Facts:
trunul -ω-> traman; trunul -ω-> brike; trunul -ω-> skiflis; trunul -ω-> momin; trunul -ω-> brostor; trunul -ω-> brakun; trunul -ω-> kefa
pleskun -ω-> trodal; skosko -ω-> sodrur; skosko -ω-> noskabin; skosko -ω-> digrodras; skosko -ω-> skestofir; skosko -ω-> tepel; funik -ω-> brotrar
funik -ω-> trodal; funik -ω-> bofel; bikol -ω-> klezom; bikol -ω-> kagris; pledi -ω-> sodrur; pledi -ω-> vudral; pledi -ω-> dezisus
stuflu -ω-> vudral; stuflu -ω-> pobrul; teklaplor -ω-> trubu; teklaplor -ω-> vefal; gete -ω-> kliplegek; gete -ω-> luma; zutra -ω-> lanur
zutra -ω-> brike; zutra -ω-> biflapun; zutra -ω-> skuzabres; trilon -ω-> traman; trilon -ω-> tiflun; gume -ω-> tiflun; vogi -ω-> drotrin
vogi -ω-> vuna; vogi -ω-> plikozik; stotrabun -ω-> traman; stotrabun -ω-> drude; stotrabun -ω-> dezisus; dasten -ω-> daplum; trupil -ω-> mifer
trupil -ω-> flibri; plisan -ω-> klepa; plisan -ω-> drude; lodro -ω-> bevul; lodro -ω-> dezisus; lodro -ω-> stovor; vaskem -ω-> statopa
muros -ω-> drotras; muros -ω-> gofam; muros -ω-> giloti; trode -ω-> mebran; trode -ω-> floskes; veplu -ω-> ploplel; kuver -ω-> mifer
kuver -ω-> vudral; kuver -ω-> skimon; klafer -ω-> mepe; klafer -ω-> brugrum; klafer -ω-> meskiskor; statu -ω-> voskis; statu -ω-> tuklostak
drukodrik -ω-> ploplel; drukodrik -ω-> druskur; drukodrik -ω-> doflu; drukodrik -ω-> duduk; drukodrik -ω-> floskes; trazas -ω-> tiflun; trazas -ω-> vuna
trazas -ω-> fufo; trazas -ω-> betru; trazas -ω-> stovor; rotras -ω-> fisok; rotras -ω-> gromom; rotras -ω-> flebre; zikledo -ω-> traman
zikledo -ω-> drotrik; rosto -ω-> brostor; makle -ω-> flugris; klabris -ω-> grefla; klabris -ω-> gromom; klabris -ω-> kefa; klabris -ω-> digrodras
klabris -ω-> mebus; flari -ω-> sodrur; flari -ω-> flude; flari -ω-> tisu; fidru -ω-> brotrar; fidru -ω-> drude; fidru -ω-> gipo
fidru -ω-> skestofir; vograk -ω-> drude; vograk -ω-> skiflis; grebrim -ω-> zabir; grebrim -ω-> kagris; grebrim -ω-> trodal; grebrim -ω-> betru
grebrim -ω-> gipo; grebrim -ω-> skabam; floflim -ω-> vudral; floflim -ω-> gofam; floflim -ω-> kigel; floflim -ω-> goskigos; saskedur -ω-> feze
saskedur -ω-> stizogri; sodrokis -ω-> zabir; sodrokis -ω-> drotras; firiru -ω-> trubu; brodres -ω-> gromom; brodres -ω-> laklinum; pififlo -ω-> ploplel
pififlo -ω-> pluribak; pififlo -ω-> drotras; pififlo -ω-> tuzin; stiban -ω-> triplas; trunul -τ-> 516; ditul -τ-> 665; triplas -τ-> 665
gromom -τ-> 665; dritrin -τ-> 47; pleskun -τ-> 47; fudel -τ-> 198; bevul -τ-> 665; skuzabres -τ-> 656; doflu -τ-> 656
flude -τ-> 113; skosko -τ-> 47; drotrin -τ-> 47; funik -τ-> 198; deflil -τ-> 113; druskur -τ-> 665; bikol -τ-> 113
betru -τ-> 198; pledi -τ-> 516; rostar -τ-> 516; tisu -τ-> 516; tepel -τ-> 198; grefla -τ-> 516; stuflu -τ-> 47
mebus -τ-> 47; grodratror -τ-> 198; teklaplor -τ-> 198; tuzin -τ-> 656; bofel -τ-> 47; katu -τ-> 113; gete -τ-> 198
zutra -τ-> 113; bafun -τ-> 516; trilon -τ-> 113; gume -τ-> 113; vogi -τ-> 113; stotrabun -τ-> 516; klepa -τ-> 113
sunodran -τ-> 665; skulos -τ-> 113; dasten -τ-> 198; trupil -τ-> 516; gofam -τ-> 665; plisan -τ-> 198; lodro -τ-> 656
motre -τ-> 113; vaskem -τ-> 516; muros -τ-> 198; daplum -τ-> 656; trode -τ-> 47; fisok -τ-> 516; fufo -τ-> 113
noskabin -τ-> 665; traman -τ-> 516; digrodras -τ-> 516; veplu -τ-> 113; skestofir -τ-> 665; laklinum -τ-> 665; brotrar -τ-> 47
tretrur -τ-> 665; sulu -τ-> 516; gegrar -τ-> 198; kuver -τ-> 47; momin -τ-> 665; klafer -τ-> 665; goskigos -τ-> 516
nedro -τ-> 47; kigel -τ-> 113; flebre -τ-> 113; sodrur -τ-> 656; statu -τ-> 113; ploplel -τ-> 516; drukodrik -τ-> 113
grafo -τ-> 198; trazas -τ-> 665; tavu -τ-> 516; skabam -τ-> 47; rotras -τ-> 665; zikledo -τ-> 113; vefal -τ-> 113
rosto -τ-> 113; giloti -τ-> 198; ziko -τ-> 198; drotras -τ-> 113; bidros -τ-> 516; floskes -τ-> 516; pluribak -τ-> 665
tapli -τ-> 656; makle -τ-> 665; vuna -τ-> 516; meskiskor -τ-> 47; trodal -τ-> 198; dobrom -τ-> 47; plikozik -τ-> 516
broge -τ-> 47; riplum -τ-> 47; klabris -τ-> 47; lanur -τ-> 665; tiflun -τ-> 656; flari -τ-> 47; kludrek -τ-> 656
klosam -τ-> 516; flusker -τ-> 665; brike -τ-> 47; stovor -τ-> 113; duduk -τ-> 113; biflapun -τ-> 113; fidru -τ-> 113
vograk -τ-> 665; vidomu -τ-> 656; gipo -τ-> 665; grebrim -τ-> 656; mepe -τ-> 665; flugris -τ-> 516; zabir -τ-> 198
kliplegek -τ-> 516; floflim -τ-> 198; brugrum -τ-> 516; konar -τ-> 198; pobrul -τ-> 113; trubu -τ-> 516; saskedur -τ-> 113
sodrokis -τ-> 656; nekas -τ-> 47; stizogri -τ-> 198; firiru -τ-> 47; dezisus -τ-> 516; mebran -τ-> 198; brodres -τ-> 656
ritran -τ-> 113; braneplu -τ-> 516; rubror -τ-> 198; dritar -τ-> 516; mudregom -τ-> 516; brakun -τ-> 665; klezom -τ-> 656
voskis -τ-> 656; tuklostak -τ-> 516; vudral -τ-> 113; nofek -τ-> 665; drude -τ-> 47; drotrik -τ-> 47; brostor -τ-> 516
statopa -τ-> 665; niskar -τ-> 665; dulos -τ-> 198; detedrin -τ-> 665; kefa -τ-> 47; mifer -τ-> 113; skiflis -τ-> 113
pififlo -τ-> 516; luma -τ-> 113; skimon -τ-> 665; brura -τ-> 113; feze -τ-> 198; flibri -τ-> 47; stiban -τ-> 665
kagris -τ-> 665; tubiple -τ-> 665; trunul -Λ-> noskabin; ditul -Λ-> dezisus; gromom -Λ-> mebran; dritrin -Λ-> flibri; pleskun -Λ-> rotras
fudel -Λ-> motre; doflu -Λ-> trubu; flude -Λ-> tuklostak; skosko -Λ-> flugris; drotrin -Λ-> gume; funik -Λ-> deflil; deflil -Λ-> skulos
druskur -Λ-> plikozik; betru -Λ-> lodro; rostar -Λ-> vaskem; tisu -Λ-> drotrik; tepel -Λ-> vidomu; grefla -Λ-> drotras; grodratror -Λ-> sulu
tuzin -Λ-> meskiskor; katu -Λ-> vogi; gete -Λ-> drude; bafun -Λ-> biflapun; trilon -Λ-> lanur; gume -Λ-> luma; vogi -Λ-> vefal
sunodran -Λ-> nofek; skulos -Λ-> doflu; dasten -Λ-> niskar; trupil -Λ-> gete; gofam -Λ-> betru; plisan -Λ-> momin; lodro -Λ-> floflim
motre -Λ-> tapli; vaskem -Λ-> brostor; muros -Λ-> tisu; daplum -Λ-> nedro; trode -Λ-> nekas; fisok -Λ-> flari; noskabin -Λ-> trodal
traman -Λ-> bafun; digrodras -Λ-> stiban; veplu -Λ-> grodratror; laklinum -Λ-> broge; tretrur -Λ-> dritrin; sulu -Λ-> katu; momin -Λ-> triplas
goskigos -Λ-> duduk; nedro -Λ-> klezom; kigel -Λ-> dritar; grafo -Λ-> pleskun; tavu -Λ-> brakun; skabam -Λ-> fufo; rotras -Λ-> pledi
zikledo -Λ-> pluribak; rosto -Λ-> tavu; drotras -Λ-> dulos; bidros -Λ-> rubror; floskes -Λ-> flusker; pluribak -Λ-> veplu; tapli -Λ-> dasten
makle -Λ-> grafo; meskiskor -Λ-> klafer; trodal -Λ-> flude; dobrom -Λ-> kuver; plikozik -Λ-> skabam; broge -Λ-> brura; riplum -Λ-> tepel
lanur -Λ-> stovor; flari -Λ-> drotrin; kludrek -Λ-> trilon; klosam -Λ-> skosko; flusker -Λ-> fisok; brike -Λ-> zutra; stovor -Λ-> vograk
duduk -Λ-> zabir; biflapun -Λ-> mepe; vograk -Λ-> voskis; vidomu -Λ-> laklinum; mepe -Λ-> gromom; flugris -Λ-> riplum; zabir -Λ-> tuzin
floflim -Λ-> saskedur; brugrum -Λ-> rostar; konar -Λ-> rosto; trubu -Λ-> kigel; saskedur -Λ-> gegrar; nekas -Λ-> traman; firiru -Λ-> klosam
dezisus -Λ-> firiru; mebran -Λ-> kludrek; brodres -Λ-> zikledo; ritran -Λ-> funik; braneplu -Λ-> plisan; rubror -Λ-> ziko; dritar -Λ-> braneplu
mudregom -Λ-> skimon; brakun -Λ-> bidros; klezom -Λ-> trunul; voskis -Λ-> druskur; tuklostak -Λ-> digrodras; nofek -Λ-> brike; drude -Λ-> brodres
drotrik -Λ-> tretrur; brostor -Λ-> grebrim; niskar -Λ-> ditul; detedrin -Λ-> ritran; skiflis -Λ-> sunodran; skimon -Λ-> goskigos; brura -Λ-> skuzabres
flibri -Λ-> trupil; stiban -Λ-> gofam; tubiple -Λ-> trode

Known rows:
[ 23 -13   0  -6   4  -9   0   1  -7  -1   0  -3  -1  -3  -7  -9   0   4
   0   9  -5  -8  -2  -1  10  10   4  -1  -3   6]: klepa
[24 -5 -1 -4  5 -3 -1 -1 -4 -3 -1 -4 -1 -2 -8 -7  4  4 -2 12 -4 -7  0  1
  9 13  3 -3 -3  6]: fufo
[-6  3 -1  1  5 11  0 -2  0  3 -3  1 -6  3  1 -3 -3  0  2  1  3 -3  2  0
 -8 -8 -1 -1  3 11]: vogi
[-14   8   7   1  -4  -3  -1   2   4   0   3   2   5   0   5  11   3  -1
  -1  -6   2   0  -3  -4  -2   5   0   0  -6 -11]: fudel
[ -2   6  -3  -8  -5  -5  -7   4   3  -7   0   0   1   0  -2   2  12  -4
   1   3  -8  -7  -9 -12   9   6   1   1 -14   1]: teklaplor
[  9   4   3  -6  -3 -12  -5   4   0  -4   1  -1   4  -3  -2   3  10  -2
  -1   5  -8  -7  -8  -7  11  17   2   0 -13  -8]: gegrar
[-16  11  11   6   0   7  -3   3   0   6   4   0   2   2   7  13   0  -7
   2  -6   0   0  -9   1 -10  13  -2   0  -9  -7]: grodratror
[-45  -4  -8   2  -7   0  -1  -3  10  -8  18  -1   6   3   1  -3  -1  -2
  -1  -5   4   9  -2  -2   2 -22 -13   2  -1   4]: firiru
[-24  -5  -1   2  -4  -2   1  -1   4  -3  11  -2   6   0   1   0  -2  -2
  -1  -3   2  12   0   5   1  -6  -7   3   3  -7]: broge
[-12  -2   0  -1  -5   5   0   0   0  -5  -1  -1   3   0   0   5  -2  -3
  -1  -2   1  15   3   5  -1  -5   3   2   4 -11]: nekas
[17 -1 -3 10  0  0  3 -2 -1  4 -3  1  0  1  1  2 -6  2 -2 -3  3 -1  4  6
 -4  3 -3 -1  3  2]: mudregom
[ 23  -3  -2   7  -4   6   2  -2  -4  -2 -10   1   0   3  -2   9  -7   4
  -3  -3   5   4   7   5  -4  -3   8  -2   3   0]: bafun
[18 -1 -3 10  1 -1  3 -2 -1  5 -4  1  0  1  2  2 -6  2 -1 -5  3  0  4  6
 -5  1 -3  0  5  1]: dritar
[ 25  -7 -10  16   1  -5  -3   4  -2  -6  -7   5  -2  -6  -5 -15   5   0
  -1   3  -6  -6  -5   3   6  -5   5   3 -13  18]: pledi
[ -3  -8  -5  15  -2  -7   4  -5   5  -1  14  -1   7   1   1   0  -8   7
  -5  -5   8  -3   1   4   2  -6 -11  -4  -1   8]: flugris
[29 -7 -5 -1  0 -9 -2  0 -5 -2  1 -2  1 -3 -5 -2  3  2 -3  7 -5 -8 -5  2
 11 12 -1 -3 -6  5]: skuzabres
[-26   5   2  -6   0   7   0   1   3  -1   1   2  -3   2   2  -1   2  -1
   3  -2   2   1   1  -6  -4 -13   2   1   1   2]: makle
[-17   3   7  -5   2   3   2   1   2   1   4  -1   1   0   2   2   1   1
   1  -1   3   3   2  -1  -2  -2   2  -1   3  -6]: nofek

Rows:
No name comes twice in this set of rows, the named rows included.
[ -6   9   6  -9   4  -6   5   1   4   7  -3   3  -3  -4   6  -6   6   2
   4  -4  -1   2   7  -4  -1  -1  -1   3  13 -13]  noskabin
[ 30 -21  -5   5   2 -15  -5   1  -6  -4  -9   6  -3   0  -7 -13  -6   0
  -1   9  -4  -9  -8  -5   6 -10  -1   6  -4  11]  stotrabun
[-16   3   7  -9  -2   8   2   1  -2  -2  -3  -2   1   1   0   8  -1   2
   1   0   4   6   4  -2  -2  -7  12  -3   1  -8]  druskur
[14 -1  0 14  2  3  2 -2 -3  5 -2  0 -1  1  2  2 -7  0 -1 -5  3  0  1  8
 -7  5 -3 -1  2  4]  tisu
[ 17  -1 -13 -10  -2  -4  -3  -1  -3  -1  -2  -1  -3   1  -5  -1   4  -3
   1   4  -7 -10  -3  -4   9  -1   1  -2  -6  13]  sodrokis
[-12   2  -1   0  -2  -2   1   0   3   1   1   0   3  -1   3  -2   0  -4
   1  -4  -1  13   3   4  -1  -3  -5   5   8 -12]  nedro
[ -7  -1  -2 -13   1  -1  -5   2   0  -6   1  -2  -2  -1  -6  -8   9  -2
   2   9  -7  -5  -4  -9   9  -1   4   0  -7   6]  klafer
[11  2 -1  3  0  0  3 -2  0  5 -2  2 -1  0  3  4 -3  2 -1 -4  3 -1  2  5
 -3  0 -2 -1  5  0]  daplum
[ 11   3  -5   6   2  -5   2   0   3   4 -11  10  -7  -1   6  -6   2   0
   1  -5   1  -3   4  -2  -5 -14  -5   5   9   1]  lodro
[ 1  2  2  1  3  2  4 -2 -2  6  0 -2 -1  1  0  1 -5  3  1 -1  3 -2  5  3
 -3 -3  2 -3  5  2]  duduk
[-26   2  -6  -4  -5   7  -2   0   2  -3  -2   1   1   3   0   2  -2  -7
   2  -4   0  12   1   0  -2 -20   1   3   3  -4]  trode
[-13  -6   7  -5  -7  -8  -3   4   2  -1  -1   8   0   3   7   5  -4  -3
   3  -9   2  -1  -9 -13  -5 -13   0   7  -4  -6]  plisan
[18  8  0 -2  7 -9  7 -1  2 10 -8  4 -5 -4  5 -9  3  4  3 -4  0 -3 12 -1
 -3  0 -2  3 17 -6]  flude

Now the same things, written a new way:
Known rows:
[  2   6  -5  -2   6   0   0  -6  -3 -12  -1  12  -7   8]: goskigos
[ 5 -6 -8  1  2 -8 -1 -8  2 -6  0  6 -4  6]: klosam
[ 4  6 -4  1  4 -4 -1 -8 -3 -5 -1  5 -6  3]: bidros
[  1  -2  -4   4  -3 -15   7  -1   0  -4   1 -22 -19 -10]: veplu
[ -2  -2 -10  -4  10  -8  -4 -16   2   1 -12  10   1   3]: flugris
[ -5  11  -9  -7   9 -36  -8 -10  -5  -6 -10   6   1  -3]: laklinum
[  9  -6  -4 -18   5  -7  -6 -11   9  25  -2  16  25  22]: drotrik
[ 7  3 -3  2 12 -6 -7 -2 -7 -7  0 -5 -7  1]: detedrin
[  3   7  -1 -10   7   0   5   0   0   5   0  -3  -5   6]: drotras
[  3   6  -4  -2   7   0   0  -7  -2 -12  -1  12  -5   9]: floskes
[ 5  6 -3  4  2 -9 -2 -9 -4  5 -1 -1 -8 -1]: pledi
[  8  -6   9   1   7 -12  -1   1  -2  17   2 -17   8  -1]: teklaplor
[  7  -8   7  -1  -6   4  -3  -8  -2 -21  -6  12  10   9]: tiflun
[ 13 -16  -3  -3   4  13   6   5   6   3   8 -10  -9  10]: motre
[  4   5  -6  -1  10  -6  -5   0  -8 -15   0   2 -10   3]: gofam
[  4   6  -5  -1  11  -3  -5   0  -8 -14   0   2 -10   3]: bevul
[ 2  5 -2 -5  0  2  1 -6  0 -7  0  5  0  9]: kefa
[ 6  4  1  0 -3 -6 -2 -8 -1 11  0 -8  0  1]: pleskun

Rows:
No name comes twice in this set of rows, the named rows included.
[  2  27  18   1  33   5  -2 -14  -9 -44  -4  -2  -6  11]  traman
[ -4  10  -4 -13   5 -34   0 -10   3  21 -10  -5   7  -6]  brura
[ 4 -4 -5 -8 -2 -6 -1 -8  5 -2 -1  8  7 12]  drude
[ 15 -21   1   5   8   7   0   7   7  -9   6 -18   0  14]  fudel
[  4  24  22   0  26   5  -3 -16  -6 -30  -4 -17   1   8]  nekas
[  9  12  18   3  -1  19  -3  -7 -12 -14  -5   2   3   2]  kludrek
[  7  26  -4   6  -5  17  -3   9 -23  31   5  -5 -23 -11]  vograk
[  7  -6  -5 -16   4  -6  -5 -10   8  18  -1  15  21  20]  flibri
[  1  -7  -2  12   0 -13   5   4   0 -30  -1 -24 -14  -5]  grodratror
[  9  -5  -5  -5   6 -17  -7 -13   4  24  -2   7  10  10]  trupil
[ -1   0  -6   5  -3 -10   9   1   0 -21   0 -17 -24 -11]  katu
[  6  -1   2  -2  10  -4   0   4   1  -8  -2 -10   3  10]  trodal
[  1  -6   4  -5  -9 -30  -7 -19   2  -6 -15  10  21  -2]  vidomu
[  3  27  20  -7  33   9   3  -6  -7 -23  -3 -14  -6   9]  biflapun
[  6  25  17   4  35   3  -8  -8 -14 -32  -2 -17  -9   3]  tubiple

